Here is a tiny trained network, its code and every weight. The questions are about switching its units off for an input and a class, where a switched-off unit gives its printed mean instead of its output.

import numpy as np


def w(rows, s, z=0):
    codes = np.array(rows[::2]) - 128.0
    scale = np.full(codes.shape[1], s)
    scale[-1] = z or s
    return codes * scale


def f(y):
    return np.maximum(y, 0)


def log_softmax(a):
    a = a - a.max(-1, keepdims=True)
    return a - np.log(np.exp(a).sum(-1, keepdims=True))


def net(x, mask):
    res = np.array(x, float).reshape(1, 8) / 4 @ E
    y = f(res @ A[0][:, :-1].T + A[0][:, -1])
    res = res + np.where(mask, y, B[0][:, -1]) @ B[0][:, :-1]
    return log_softmax(res[-1] @ U[:, :-1].T + U[:, -1])


A, B = {}, {}
E = w([
[138,144,138,111,138,136,125,128],'x0',
[46,167,47,150,178,166,163,58],'x1',
[130,154,148,108,167,101,122,167],'x2',
[165,143,136,248,209,183,67,135],'x3',
[124,137,133,141,125,99,121,131],'x4',
[118,141,136,132,154,92,116,154],'x5',
[156,75,188,106,156,83,193,19],'x6',
[137,143,139,125,118,133,128,114],'x7',
],0.012)
A[0] = w([
[124,143,164,208,159,58,127,127,146],'n1',
[143,83,173,147,225,91,197,42,106],'n2',
[154,145,61,99,72,111,93,191,58],'n3',
[181,83,204,161,60,132,82,198,222],'n4',
[106,204,125,155,139,129,108,147,107],'n5',
[97,137,111,97,99,130,42,152,210],'n6',
[52,171,105,36,63,115,211,161,100],'n7',
[176,8,205,1,62,27,169,82,172],'n8',
[74,174,55,90,178,101,132,43,194],'n9',
[132,101,128,104,76,182,95,43,113],'n10',
[131,206,135,152,115,168,148,111,143],'n11',
[86,182,70,207,193,231,78,102,94],'n12',
[183,68,178,177,228,177,39,100,3],'n13',
],0.0097,0.0059)
B[0] = w([
[185,140,48,80,178,129,167,163,166],'n1',
[159,195,99,100,2,115,130,169,204],'n2',
[155,108,71,93,77,95,101,84,161],'n3',
[192,121,114,127,48,93,154,108,209],'n4',
[109,136,116,113,160,173,146,105,156],'n5',
[130,125,137,159,84,186,127,197,170],'n6',
[198,131,98,125,38,167,152,160,188],'n7',
[16,68,165,180,188,75,67,99,253],'n8',
[187,133,86,150,65,167,127,174,195],'n9',
[119,105,108,113,144,124,126,103,158],'n10',
[141,70,194,122,166,134,127,101,152],'n11',
[124,159,111,177,208,88,105,164,209],'n12',
[186,112,122,79,65,112,178,154,187],'n13',
],0.0091,0.021)
U = w([
[163,144,120,80,64,146,148,118,254],'0',
[191,148,119,135,88,211,151,148,63],'1',
[83,133,145,155,244,155,113,105,59],'2',
],0.012,0.0008)

Each question gives the input, the list of numbers given to net, and the class t.
The units are the neurons (one row each of A and B). Each row of codes is followed by its name. A weight is (code - 128) times the scale printed after its matrix; where a second scale follows, it is the last column's (A, B and U).
mask holds one flag per neuron, in row order. A switched-off neuron (its flag False) gives its mean, the last column of its row in B, instead of its output. The means were averaged over made-up inputs and are rounded, as every weight is.
A unit's drop is (log p(t) with every unit on - log p(t) with that unit switched off) / (log p(t) with every unit on - log p(t) with every unit switched off).
The circuit of an input: a set's keep is (log p(t) with only the set's units on - log p(t) with every unit switched off) / (log p(t) with every unit on - log p(t) with every unit switched off). Starting from the 12 units with the biggest drops (on a tie, the unit counted first), units are removed one at a time, each time the one whose removal leaves the highest keep (on an exact tie, the one counted first), for as long as the keep stays at least 0.8.
units of the circuit, in order: the units of the circuit, biggest drop first
unit that matters most: the unit with the biggest drop
drop of u: that unit's drop, to one decimal
input [-4,6,3,5,6,-7,-7,-6], class 2: unit that matters most -> n12
input [-1,5,4,-8,7,-2,0,0], class 1: units of the circuit, in order -> n7; n9
input [6,-7,-4,0,-3,1,1,-4], class 2: units of the circuit, in order -> n8; n2
input [3,2,-7,-1,4,6,0,8], class 1: units of the circuit, in order -> n8; n4
input [-3,-6,-6,5,4,5,2,7], class 0: units of the circuit, in order -> n4; n9
input [-1,-4,6,8,-4,6,7,-8], class 0: units of the circuit, in order -> n13; n2
input [-6,1,2,4,-7,0,-5,-1], class 2: units of the circuit, in order -> n12; n2
input [-6,2,-7,-5,0,-4,-7,0], class 1: drop of n4 -> 0.1
input [-5,-1,3,-6,5,-2,5,-5], class 2: drop of n6 -> 0.0
input [0,8,0,2,0,6,-4,-8], class 2: drop of n12 -> 0.6
input [-6,-6,-2,6,4,2,4,0], class 0: drop of n13 -> 0.1
